Below is a small trained network, with its code and all its weights. Each question gives an input and a class and asks what happens when units are switched off, that is, made to give their printed mean instead of their output.

import numpy as np


def w(rows, s, z=0):
    codes = np.array(rows[::2]) - 128.0
    scale = np.full(codes.shape[1], s)
    scale[-1] = z or s
    return codes * scale


def norm(h):
    return h / np.sqrt((h * h).mean(-1, keepdims=True) + 1e-5)


def f(y):
    return y / 2 * (1 + np.tanh(0.7978845608 * (y + 0.044715 * y**3)))


def log_softmax(a):
    a = a - a.max(-1, keepdims=True)
    return a - np.log(np.exp(a).sum(-1, keepdims=True))


def net(x, mask):
    res = np.array(x, float).reshape(1, 5) / 4 @ E
    u = 0
    for l in range(3):
        y = f(norm(res) @ A[l][:, :-1].T + A[l][:, -1])
        res = res + np.where(mask[u : u + 13], y, B[l][:, -1]) @ B[l][:, :-1]
        u += 13
    return log_softmax(norm(res)[-1] @ U[:, :-1].T + U[:, -1])


A, B = {}, {}
E = w([
[107,78,97,113],'x0',
[139,10,124,119],'x1',
[94,215,88,29],'x2',
[3,127,82,178],'x3',
[183,144,32,244],'x4',
],0.004)
A[0] = w([
[91,138,73,91,94],'L0N1',
[160,144,142,85,168],'L0N2',
[138,68,2,125,144],'L0N3',
[179,140,142,153,173],'L0N4',
[84,106,107,107,73],'L0N5',
[95,77,62,105,89],'L0N6',
[53,97,103,140,4],'L0N7',
[108,207,70,188,137],'L0N8',
[102,139,96,174,122],'L0N9',
[143,97,124,182,111],'L0N10',
[152,130,163,177,19],'L0N11',
[97,104,112,108,107],'L0N12',
[143,139,149,97,101],'L0N13',
],0.0091,0.0017)
B[0] = w([
[135,52,141,226,161],'L0N1',
[159,122,50,86,164],'L0N2',
[167,62,29,123,218],'L0N3',
[182,106,133,165,164],'L0N4',
[99,95,128,113,145],'L0N5',
[125,80,76,104,162],'L0N6',
[158,128,138,52,168],'L0N7',
[137,254,74,150,252],'L0N8',
[134,182,105,79,176],'L0N9',
[159,143,107,164,173],'L0N10',
[152,70,163,176,134],'L0N11',
[108,120,100,108,142],'L0N12',
[141,121,72,96,139],'L0N13',
],0.0095,0.0033)
A[1] = w([
[169,129,133,175,129],'L1N1',
[114,153,100,94,99],'L1N2',
[123,162,183,114,120],'L1N3',
[157,101,105,112,89],'L1N4',
[138,169,73,119,117],'L1N5',
[139,119,155,162,85],'L1N6',
[156,112,160,183,86],'L1N7',
[165,154,131,118,119],'L1N8',
[104,106,104,125,106],'L1N9',
[81,112,119,162,150],'L1N10',
[139,136,143,112,100],'L1N11',
[167,152,137,105,93],'L1N12',
[6,96,167,83,5],'L1N13',
],0.012,0.0027)
B[1] = w([
[111,95,164,185,176],'L1N1',
[112,78,178,137,172],'L1N2',
[129,85,56,70,154],'L1N3',
[105,128,62,105,157],'L1N4',
[153,82,123,221,223],'L1N5',
[113,116,179,146,121],'L1N6',
[108,76,178,173,148],'L1N7',
[189,141,129,152,155],'L1N8',
[121,109,99,88,144],'L1N9',
[117,159,72,82,149],'L1N10',
[160,139,120,115,124],'L1N11',
[199,140,104,122,146],'L1N12',
[51,25,253,56,253],'L1N13',
],0.011,0.004)
A[2] = w([
[131,152,115,130,136],'L2N1',
[148,133,173,158,50],'L2N2',
[162,158,140,108,86],'L2N3',
[193,162,122,100,90],'L2N4',
[142,117,162,164,76],'L2N5',
[128,134,125,126,97],'L2N6',
[143,136,188,163,2],'L2N7',
[26,247,102,142,84],'L2N8',
[121,163,175,136,133],'L2N9',
[119,107,112,133,109],'L2N10',
[67,133,165,71,37],'L2N11',
[168,113,141,118,129],'L2N12',
[155,173,104,187,115],'L2N13',
],0.012,0.002)
B[2] = w([
[120,117,144,131,136],'L2N1',
[159,108,141,137,137],'L2N2',
[145,138,147,110,125],'L2N3',
[126,179,162,105,164],'L2N4',
[136,143,167,154,146],'L2N5',
[133,120,131,131,119],'L2N6',
[174,83,103,114,136],'L2N7',
[5,166,127,98,189],'L2N8',
[133,122,101,99,132],'L2N9',
[124,134,97,121,141],'L2N10',
[77,96,179,131,223],'L2N11',
[114,161,150,118,150],'L2N12',
[78,169,129,155,253],'L2N13',
],0.02,0.0042)
U = w([
[159,79,25,70,139],'0',
[141,140,110,81,1],'1',
[122,112,69,195,194],'2',
[44,45,200,49,176],'3',
[178,197,137,191,157],'4',
[219,57,196,173,115],'5',
[219,203,168,28,140],'6',
[2,210,97,139,111],'7',
],0.012,0.0063)

Each question gives the input, the list of numbers given to net, and the class t.
The units are the neurons (one row each of A and B). Each row of codes is followed by its name. A weight is (code - 128) times the scale printed after its matrix; where a second scale follows, it is the last column's (A, B and U).
mask holds one flag per neuron, layer by layer. A switched-off neuron (its flag False) gives its mean, the last column of its row in B, instead of its output. The means were averaged over made-up inputs and are rounded, as every weight is.
A unit's drop is (log p(t) with every unit on - log p(t) with that unit switched off) / (log p(t) with every unit on - log p(t) with every unit switched off).
The circuit of an input: a set's keep is (log p(t) with only the set's units on - log p(t) with every unit switched off) / (log p(t) with every unit on - log p(t) with every unit switched off). Starting from the 12 units with the biggest drops (on a tie, the unit counted first), units are removed one at a time, each time the one whose removal leaves the highest keep (on an exact tie, the one counted first), for as long as the keep stays at least 0.8.
circuit, biggest first: the units of the circuit, biggest drop first
most important unit: the unit with the biggest drop
top k neurons: the k neurons with the biggest drops, biggest first
top k neurons in layer l: the k neurons of layer l with the biggest drops, biggest first
drop when u is switched off: that unit's drop, to one decimal
input [7,7,-3,-6,-3], class 0: most important unit => L1N13
input [8,-7,2,-3,4], class 4: circuit, biggest first => [L1N5, L1N8, L2N11]
input [-2,0,-6,-5,-6], class 6: top 4 neurons in layer 0 => [L0N1, L0N2, L0N13, L0N10]
input [-7,-3,-7,3,2], class 5: top 2 neurons => [L0N11, L1N7]
input [-6,7,6,3,5], class 2: top 3 neurons => [L0N3, L0N8, L1N5]
input [-3,4,-5,-7,-7], class 6: top 2 neurons => [L1N13, L0N1]
input [5,2,-5,-7,-4], class 5: top 3 neurons in layer 1 => [L1N7, L1N10, L1N6]
input [-4,-4,2,-3,6], class 4: top 3 neurons => [L1N5, L0N4, L1N8]
input [5,3,7,-8,-4], class 6: top 2 neurons => [L1N13, L0N2]
input [-3,-6,-4,-1,0], class 4: top 2 neurons => [L1N13, L0N8]
input [-3,8,-4,-5,-4], class 5: top 4 neurons => [L0N9, L0N7, L1N13, L1N7]
input [6,6,-7,3,-2], class 0: top 2 neurons in layer 0 => [L0N3, L0N10]
input [-5,-3,-2,-1,6], class 4: top 2 neurons => [L0N8, L0N4]
input [-2,-1,6,-5,2], class 6: most important unit => L2N4
input [2,-8,-4,0,5], class 4: top 2 neurons => [L1N5, L0N4]
input [-5,-4,-6,-4,-7], class 6: top 2 neurons => [L0N1, L1N13]
input [4,1,-4,-3,4], class 5: top 2 neurons in layer 1 => [L1N7, L1N1]
input [6,5,-6,-4,0], class 5: top 2 neurons in layer 1 => [L1N7, L1N3]
input [-2,1,-5,-6,-6], class 6: top 2 neurons => [L0N1, L1N13]
input [5,3,8,-7,6], class 0: circuit, biggest first => [L0N3]
input [-1,-3,-3,-2,-5], class 6: top 2 neurons => [L0N2, L1N13]
input [5,-2,1,-3,8], class 4: top 2 neurons => [L0N8, L2N8]
input [-1,7,8,-8,-6], class 6: top 2 neurons in layer 1 => [L1N13, L1N12]
input [8,8,7,-7,-2], class 0: drop when L1N13 is switched off => 0.2
input [-8,-8,8,-5,-7], class 6: drop when L1N12 is switched off => 0.1
